Here is a tiny trained network, its code and every weight. The questions are about switching its units off for an input and a target symbol, where a switched-off unit gives its printed mean instead of its output.

import numpy as np


def w(rows, s, z=0):
    codes = np.array(rows[::2]) - 128.0
    scale = np.full(codes.shape[1], s)
    scale[-1] = z or s
    return codes * scale


def f(y):
    return np.maximum(y, 0)


def softmax(a):
    e = np.exp(a - a.max(-1, keepdims=True))
    return e / e.sum(-1, keepdims=True)


def log_softmax(a):
    a = a - a.max(-1, keepdims=True)
    return a - np.log(np.exp(a).sum(-1, keepdims=True))


def net(x, mask):
    ids = ['δθλξτφω'.index(c) for c in x.split()]
    T = len(ids)
    res = E[ids] + P[:T]
    u = 0
    for l in range(2):
        q, k, v = (res @ M[l].T for M in (Q, K, V))
        z = softmax(np.where(np.tri(T) > 0, q @ k.T / 2**0.5, -1e9)) @ v
        res = res + np.where(mask[u], z, O[l][:, -1]) @ O[l][:, :-1]
        u += 1
        y = f(res @ A[l][:, :-1].T + A[l][:, -1])
        res = res + np.where(mask[u : u + 12], y, B[l][:, -1]) @ B[l][:, :-1]
        u += 12
    return log_softmax(res[-1] @ U[:, :-1].T + U[:, -1])


Q, K, V, O, A, B = {}, {}, {}, {}, {}, {}
E = w([
[255,63,141,130,137,155],'δ',
[177,69,161,219,138,32],'θ',
[128,151,108,161,142,45],'λ',
[248,30,173,179,133,131],'ξ',
[209,133,81,93,137,154],'τ',
[158,168,76,116,139,105],'φ',
[164,103,120,158,147,76],'ω',
],0.0071)
P = w([
[167,156,66,71,212,148],'0',
[116,123,116,117,189,181],'1',
[101,76,52,106,157,174],'2',
[69,161,160,102,12,170],'3',
[52,192,214,112,90,185],'4',
[3,122,151,163,125,236],'5',
[20,146,126,210,74,183],'6',
[60,223,174,148,52,159],'7',
],0.0065)
Q[0] = w([
[161,114,54,159,3,82],'0.h0',
[165,208,219,114,46,83],'0.h0',
],0.066)
K[0] = w([
[129,215,254,126,223,161],'0.h0',
[42,63,81,173,198,207],'0.h0',
],0.064)
V[0] = w([
[219,35,191,158,120,219],'0.h0',
[159,195,78,40,113,250],'0.h0',
],0.017)
O[0] = w([
[73,101,100,249,228,164,255],'0.h0',
[208,255,169,240,85,65,212],'0.h0',
],0.0092,0.008)
A[0] = w([
[218,173,143,108,91,105,103],'0.n0',
[94,81,120,94,118,149,54],'0.n1',
[127,157,88,59,186,78,30],'0.n2',
[32,102,167,69,86,176,3],'0.n3',
[175,105,188,60,151,113,118],'0.n4',
[43,153,226,107,8,161,90],'0.n5',
[99,137,145,126,132,117,48],'0.n6',
[81,84,155,104,52,119,102],'0.n7',
[136,136,156,81,34,65,98],'0.n8',
[35,101,210,72,36,176,120],'0.n9',
[55,117,140,111,112,124,62],'0.n10',
[63,136,145,109,90,100,38],'0.n11',
],0.011)
B[0] = w([
[118,79,114,190,49,109,254],'0.n0',
[118,53,108,169,71,116,145],'0.n1',
[121,137,175,52,149,151,129],'0.n2',
[104,83,116,206,29,154,145],'0.n3',
[75,174,72,109,135,109,156],'0.n4',
[204,40,100,196,105,114,160],'0.n5',
[136,90,167,124,144,122,128],'0.n6',
[122,231,131,126,108,113,145],'0.n7',
[125,140,76,115,169,250,195],'0.n8',
[59,238,96,163,138,126,174],'0.n9',
[128,102,145,119,103,161,134],'0.n10',
[131,147,129,132,141,129,128],'0.n11',
],0.017,0.0063)
Q[1] = w([
[99,65,148,69,131,88],'1.h0',
[116,152,71,205,110,254],'1.h0',
],0.057)
K[1] = w([
[70,156,164,189,52,159],'1.h0',
[254,144,67,24,207,83],'1.h0',
],0.039)
V[1] = w([
[254,174,94,129,192,89],'1.h0',
[168,73,69,64,132,62],'1.h0',
],0.017)
O[1] = w([
[92,117,255,129,93,249,247],'1.h0',
[43,137,188,173,91,55,4],'1.h0',
],0.0088,0.015)
A[1] = w([
[136,80,171,62,155,81,44],'1.n0',
[113,105,189,74,113,85,64],'1.n1',
[127,116,107,151,119,41,123],'1.n2',
[232,139,159,72,131,11,118],'1.n3',
[79,140,149,113,156,83,11],'1.n4',
[106,150,91,85,202,123,79],'1.n5',
[51,85,119,19,159,108,89],'1.n6',
[110,113,205,73,93,109,158],'1.n7',
[157,126,140,64,95,61,35],'1.n8',
[39,12,121,90,235,119,57],'1.n9',
[97,77,167,70,171,78,1],'1.n10',
[83,49,133,66,136,91,14],'1.n11',
],0.012,0.0082)
B[1] = w([
[99,166,124,111,151,124,129],'1.n0',
[108,112,133,170,133,193,132],'1.n1',
[73,72,121,82,104,219,254],'1.n2',
[102,204,200,127,89,133,144],'1.n3',
[133,94,121,166,164,161,147],'1.n4',
[187,88,163,92,79,186,181],'1.n5',
[21,140,18,202,127,74,140],'1.n6',
[158,162,189,56,129,78,164],'1.n7',
[158,157,164,129,108,151,131],'1.n8',
[130,205,220,116,36,231,195],'1.n9',
[120,108,2,144,145,153,133],'1.n10',
[147,107,81,214,85,115,139],'1.n11',
],0.011,0.0081)
U = w([
[113,159,156,178,107,201,57],'δ',
[40,106,100,172,105,162,69],'θ',
[83,134,119,50,98,108,254],'λ',
[94,141,91,252,213,178,124],'ξ',
[170,106,76,197,62,148,90],'τ',
[134,209,30,150,111,175,103],'φ',
[116,214,164,232,46,61,204],'ω',
],0.004,0.013)

Each question gives the input, a string of symbols that net reads in full, and the target symbol t.
The units are the heads (2 rows each of Q, K, V and O) and the neurons (one row each of A and B). Each row of codes is followed by its name. A weight is (code - 128) times the scale printed after its matrix; where a second scale follows, it is the last column's (O, A, B and U).
mask holds one flag per unit, layer by layer, with each layer's heads first. A switched-off unit (its flag False) gives its mean, the last column of its rows in O or B, instead of its output. The means were averaged over made-up inputs and are rounded, as every weight is.
A unit's drop is (log p(t) with every unit on - log p(t) with that unit switched off) / (log p(t) with every unit on - log p(t) with every unit switched off).
The circuit of an input: a set's keep is (log p(t) with only the set's units on - log p(t) with every unit switched off) / (log p(t) with every unit on - log p(t) with every unit switched off). Starting from the 12 units with the biggest drops (on a tie, the unit counted first), units are removed one at a time, each time the one whose removal leaves the highest keep (on an exact tie, the one counted first), for as long as the keep stays at least 0.8.
circuit, biggest first: the units of the circuit, biggest drop first
most important unit: the unit with the biggest drop
top k neurons: the k neurons with the biggest drops, biggest first
k most important neurons of layer l: the k neurons of layer l with the biggest drops, biggest first
input δ δ φ δ τ, target τ: most important unit	0.h0
input λ δ φ θ δ, target τ: top 4 neurons	0.n8, 0.n0, 0.n5, 1.n2
input ω ω ω λ λ ω φ, target φ: circuit, biggest first	0.h0, 0.n8, 0.n9
input δ ξ δ τ, target δ: circuit, biggest first	0.h0, 1.n9, 1.h0, 0.n0
input δ ω τ θ ξ ω θ, target δ: circuit, biggest first	0.h0, 1.n9, 1.h0, 0.n0
input ω φ ω ξ δ ω, target ω: circuit, biggest first	1.h0, 1.n9, 0.n8, 0.h0
input δ τ δ δ φ δ λ, target τ: circuit, biggest first	0.h0, 0.n5
input ω δ δ ξ ω φ, target ω: circuit, biggest first	1.h0, 1.n9, 0.n8, 0.h0
input δ φ λ ξ, target τ: top 4 neurons	0.n5, 0.n0, 1.n9, 1.n2
input δ ω φ φ φ θ, target τ: circuit, biggest first	0.h0, 0.n5
input τ φ δ θ, target τ: circuit, biggest first	0.h0, 0.n0, 0.n8, 0.n5
input δ δ ω ξ δ δ, target δ: circuit, biggest first	0.h0, 0.n9, 1.n9, 1.h0
input θ δ δ τ δ δ ξ, target θ: top 3 neurons	1.n2, 0.n1, 0.n8
input λ ξ θ, target λ: circuit, biggest first	0.h0
input δ δ λ ξ φ ω τ ξ, target λ: circuit, biggest first	0.h0, 0.n0
input θ ω δ λ ω, target θ: top 2 neurons	1.n2, 0.n1
input δ δ λ θ ω, target φ: 4 most important neurons of layer 0	0.n9, 0.n4, 0.n7, 0.n8
input φ θ θ τ ω ξ, target ω: top 4 neurons	0.n8, 1.n2, 0.n9, 1.n3
input δ λ ω τ, target φ: circuit, biggest first	0.h0, 0.n9, 0.n8
input δ δ θ λ, target ξ: circuit, biggest first	0.h0
input ω θ ω φ ω δ, target ω: circuit, biggest first	1.h0, 0.h0
input τ λ τ τ, target φ: top 2 neurons	0.n0, 0.n9
input λ ω δ φ, target λ: 2 most important neurons of layer 0	0.n0, 0.n8
input θ φ φ τ, target θ: top 4 neurons	1.n2, 0.n0, 0.n1, 0.n8
input θ ω θ δ δ δ, target θ: top 4 neurons	1.n2, 0.n1, 0.n8, 0.n9
input δ δ τ δ ω φ ξ, target λ: top 3 neurons	1.n7, 0.n8, 0.n0
input ω τ ω, target ω: 2 most important neurons of layer 1	1.n2, 1.n5
